Below are the code and all the weights of a small trained network. Each question names an input and a class and asks about switching units off, where a switched-off unit gives its printed mean instead of its output.

import numpy as np


def w(rows, s, z=0):
    codes = np.array(rows[::2]) - 128.0
    scale = np.full(codes.shape[1], s)
    scale[-1] = z or s
    return codes * scale


def f(y):
    return np.maximum(y, 0)


def log_softmax(a):
    a = a - a.max(-1, keepdims=True)
    return a - np.log(np.exp(a).sum(-1, keepdims=True))


def net(x, mask):
    res = np.array(x, float).reshape(1, 4) / 4 @ E
    y = f(res @ A[0][:, :-1].T + A[0][:, -1])
    res = res + np.where(mask, y, B[0][:, -1]) @ B[0][:, :-1]
    return log_softmax(res[-1] @ U[:, :-1].T + U[:, -1])


A, B = {}, {}
E = w([
[55,3,254,223,90,16],'x0',
[92,214,154,154,23,130],'x1',
[138,124,124,130,116,124],'x2',
[92,31,104,57,215,134],'x3',
],0.0077)
A[0] = w([
[129,2,215,182,150,75,244],'neuron 1',
[202,83,64,42,205,193,33],'neuron 2',
[195,241,41,110,37,191,166],'neuron 3',
[245,182,7,8,197,196,253],'neuron 4',
[150,143,207,224,28,68,65],'neuron 5',
[102,56,17,86,168,195,43],'neuron 6',
],0.0068,0.0061)
B[0] = w([
[173,35,80,156,110,61,196],'neuron 1',
[62,72,240,129,121,124,169],'neuron 2',
[141,232,90,63,208,94,206],'neuron 3',
[22,163,176,187,136,254,249],'neuron 4',
[47,122,201,115,49,153,162],'neuron 5',
[108,36,206,87,115,176,155],'neuron 6',
],0.0087,0.019)
U = w([
[123,160,97,150,180,222,254],'0',
[73,118,255,193,42,184,27],'1',
[194,84,95,202,42,55,213],'2',
[204,26,140,82,205,43,19],'3',
[145,248,100,39,167,115,45],'4',
],0.0081,0.0061)

Each question gives the input, the list of numbers given to net, and the class t.
The units are the neurons (one row each of A and B). Each row of codes is followed by its name. A weight is (code - 128) times the scale printed after its matrix; where a second scale follows, it is the last column's (A, B and U).
mask holds one flag per neuron, in row order. A switched-off neuron (its flag False) gives its mean, the last column of its row in B, instead of its output. The means were averaged over made-up inputs and are rounded, as every weight is.
A unit's drop is (log p(t) with every unit on - log p(t) with that unit switched off) / (log p(t) with every unit on - log p(t) with every unit switched off).
The circuit of an input: a set's keep is (log p(t) with only the set's units on - log p(t) with every unit switched off) / (log p(t) with every unit on - log p(t) with every unit switched off). Starting from all 6 units, units are removed one at a time, each time the one whose removal leaves the highest keep (on an exact tie, the one counted first), for as long as the keep stays at least 0.8.
circuit, biggest first: the units of the circuit, biggest drop first
unit that matters most: the unit with the biggest drop
k most important neurons: the k neurons with the biggest drops, biggest first
drop of u: that unit's drop, to one decimal
input [5,8,0,3], class 2: 2 most important neurons	[neuron 4; neuron 1]
input [0,-4,6,5], class 1: 2 most important neurons	[neuron 3; neuron 2]
input [-4,-2,0,3], class 1: circuit, biggest first	[neuron 2; neuron 4]
input [3,-4,5,0], class 2: circuit, biggest first	[neuron 3; neuron 4]
input [8,-1,0,-7], class 2: 2 most important neurons	[neuron 4; neuron 1]
input [5,-5,-7,-3], class 2: circuit, biggest first	[neuron 4; neuron 3]
input [-1,4,-8,0], class 4: circuit, biggest first	[neuron 4; neuron 2]
input [-3,-3,-4,3], class 1: circuit, biggest first	[neuron 3; neuron 2]
input [-6,8,-2,-5], class 4: most important neuron	[neuron 3]
input [2,0,-1,4], class 3: 2 most important neurons	[neuron 4; neuron 5]
input [8,0,6,-8], class 2: 3 most important neurons	[neuron 4; neuron 1; neuron 2]
input [1,5,4,3], class 2: 2 most important neurons	[neuron 4; neuron 3]
input [8,1,-5,5], class 2: drop of neuron 3	0.1
input [1,-4,5,0], class 2: drop of neuron 3	0.2
input [1,-5,6,6], class 3: drop of neuron 1	0.4
input [-1,1,2,-4], class 4: unit that matters most	neuron 4
